Below are the code and all the weights of a small trained network. Each question names an input and a target symbol and asks about switching units off, where a switched-off unit gives its printed mean instead of its output.

import numpy as np


def w(rows, s, z=0):
    codes = np.array(rows[::2]) - 128.0
    scale = np.full(codes.shape[1], s)
    scale[-1] = z or s
    return codes * scale


def f(y):
    return np.maximum(y, 0)


def softmax(a):
    e = np.exp(a - a.max(-1, keepdims=True))
    return e / e.sum(-1, keepdims=True)


def log_softmax(a):
    a = a - a.max(-1, keepdims=True)
    return a - np.log(np.exp(a).sum(-1, keepdims=True))


def net(x, mask):
    ids = ['ΨΩαβγδζθλμπσ'.index(c) for c in x.split()]
    T = len(ids)
    res = E[ids] + P[:T]
    q, k, v = (res @ M[0].T for M in (Q, K, V))
    z = softmax(np.where(np.tri(T) > 0, q @ k.T / 4**0.5, -1e9)) @ v
    res = res + np.where(mask[0], z, O[0][:, -1]) @ O[0][:, :-1]
    y = f(res @ A[0][:, :-1].T + A[0][:, -1])
    res = res + np.where(mask[1:13], y, B[0][:, -1]) @ B[0][:, :-1]
    return log_softmax(res[-1] @ U[:, :-1].T + U[:, -1])


Q, K, V, O, A, B = {}, {}, {}, {}, {}, {}
E = w([
[47,139,147,254],'Ψ',
[23,111,98,122],'Ω',
[68,119,72,109],'α',
[72,130,112,155],'β',
[66,101,108,176],'γ',
[109,109,55,56],'δ',
[78,49,194,133],'ζ',
[59,51,101,137],'θ',
[117,190,78,190],'λ',
[197,101,219,137],'μ',
[199,102,134,205],'π',
[159,190,197,4],'σ',
],0.021)
P = w([
[3,172,90,176],'0',
[40,141,77,142],'1',
[63,134,100,155],'2',
[99,133,91,119],'3',
[130,127,87,86],'4',
[117,133,95,97],'5',
[139,131,87,81],'6',
[149,138,85,69],'7',
[144,148,95,81],'8',
[139,158,103,90],'9',
[125,145,107,102],'10',
[116,124,77,74],'11',
],0.0067)
Q[0] = w([
[196,221,45,160],'h1',
[237,82,217,173],'h1',
[2,156,30,151],'h1',
[207,135,31,83],'h1',
],0.0055)
K[0] = w([
[49,143,147,95],'h1',
[134,118,2,168],'h1',
[225,217,128,66],'h1',
[148,203,153,145],'h1',
],0.0092)
V[0] = w([
[185,77,39,178],'h1',
[96,72,152,21],'h1',
[144,247,1,90],'h1',
[157,158,238,123],'h1',
],0.0079)
O[0] = w([
[199,2,89,169,29],'h1',
[39,58,203,77,204],'h1',
[133,196,25,95,3],'h1',
[190,243,145,220,93],'h1',
],0.0086,0.0032)
A[0] = w([
[68,224,2,167,188],'n1',
[180,83,88,193,93],'n2',
[123,103,35,156,193],'n3',
[163,127,161,66,255],'n4',
[130,56,174,119,128],'n5',
[147,190,50,203,41],'n6',
[128,216,144,58,56],'n7',
[123,139,187,157,131],'n8',
[110,75,124,145,101],'n9',
[9,51,152,148,173],'n10',
[71,130,92,183,153],'n11',
[96,126,136,162,167],'n12',
],0.01,0.0059)
B[0] = w([
[223,91,241,137,194],'n1',
[33,82,168,154,141],'n2',
[86,31,204,126,159],'n3',
[93,240,94,207,167],'n4',
[215,90,63,195,176],'n5',
[127,188,96,197,143],'n6',
[3,89,184,205,155],'n7',
[137,174,2,139,158],'n8',
[43,132,44,133,157],'n9',
[136,195,105,58,249],'n10',
[220,121,132,128,175],'n11',
[107,68,80,96,165],'n12',
],0.0079,0.02)
U = w([
[61,106,68,161,137],'Ψ',
[205,214,86,173,214],'Ω',
[153,192,147,72,58],'α',
[78,61,139,200,100],'β',
[75,57,138,231,185],'γ',
[45,137,141,211,106],'δ',
[166,136,169,107,113],'ζ',
[219,95,135,155,184],'θ',
[13,191,63,174,143],'λ',
[123,105,188,146,81],'μ',
[80,105,160,113,108],'π',
[123,127,149,254,1],'σ',
],0.0087,0.0085)

Each question gives the input, a string of symbols that net reads in full, and the target symbol t.
The units are the heads (4 rows each of Q, K, V and O) and the neurons (one row each of A and B). Each row of codes is followed by its name. A weight is (code - 128) times the scale printed after its matrix; where a second scale follows, it is the last column's (O, A, B and U).
mask holds one flag per unit, heads first, then neurons. A switched-off unit (its flag False) gives its mean, the last column of its rows in O or B, instead of its output. The means were averaged over made-up inputs and are rounded, as every weight is.
A unit's drop is (log p(t) with every unit on - log p(t) with that unit switched off) / (log p(t) with every unit on - log p(t) with every unit switched off).
The circuit of an input: a set's keep is (log p(t) with only the set's units on - log p(t) with every unit switched off) / (log p(t) with every unit on - log p(t) with every unit switched off). Starting from the 12 units with the biggest drops (on a tie, the unit counted first), units are removed one at a time, each time the one whose removal leaves the highest keep (on an exact tie, the one counted first), for as long as the keep stays at least 0.8.
circuit, biggest first: the units of the circuit, biggest drop first
unit that matters most: the unit with the biggest drop
top k neurons: the k neurons with the biggest drops, biggest first
input δ Ψ Ψ π δ, target γ: circuit, biggest first	h1, n10, n3
input Ψ γ θ, target Ψ: top 2 neurons	n10, n1
input α δ Ψ Ψ λ δ λ α, target θ: circuit, biggest first	n1, h1
input θ ζ δ Ω β Ω π θ α μ, target Ω: top 2 neurons	n4, n5
input λ π π μ, target γ: top 2 neurons	n2, n10
input λ α δ ζ μ σ α λ, target σ: top neuron	n1
input ζ λ θ β δ Ψ δ ζ ζ ζ, target λ: top 2 neurons	n1, n10
input μ θ Ψ α γ ζ Ψ, target Ω: circuit, biggest first	n11, n7
input δ ζ γ γ Ψ α δ θ ζ, target Ψ: circuit, biggest first	h1, n1, n9
input ζ π α ζ δ Ω λ μ, target Ω: top 2 neurons	n4, n3
input α Ψ δ γ α, target π: circuit, biggest first	n3, h1, n5, n1
input ζ ζ Ψ, target λ: circuit, biggest first	n10, n8
input Ψ α λ, target θ: circuit, biggest first	n1, h1
input μ ζ μ θ γ, target Ω: top 4 neurons	n7, n3, n8, n11
input δ θ ζ ζ δ, target λ: circuit, biggest first	h1, n1, n4
input μ δ μ Ω Ψ ζ Ω ζ μ γ μ α, target Ω: circuit, biggest first	h1
input π Ω π β σ, target λ: top 3 neurons	n4, n1, n7
input θ θ σ Ψ γ ζ Ψ σ β, target δ: circuit, biggest first	n7, h1, n1
input μ δ α α Ψ ζ, target λ: top 4 neurons	n1, n10, n9, n11
input λ ζ Ψ α μ δ Ψ Ψ ζ β μ β, target Ω: circuit, biggest first	h1, n7
input Ω θ β λ Ψ β, target θ: top 2 neurons	n1, n7
input β α Ω δ θ Ψ δ Ω, target π: unit that matters most	n3
input Ψ ζ ζ θ Ψ θ ζ, target Ψ: top 2 neurons	n5, n1
input θ μ δ Ω θ β σ, target λ: top 2 neurons	n4, n1
input ζ γ α θ δ α β θ, target Ψ: circuit, biggest first	h1, n1
input ζ μ ζ, target Ω: top 2 neurons	n5, n10
input μ Ω ζ μ δ θ γ ζ Ω π, target γ: circuit, biggest first	n10
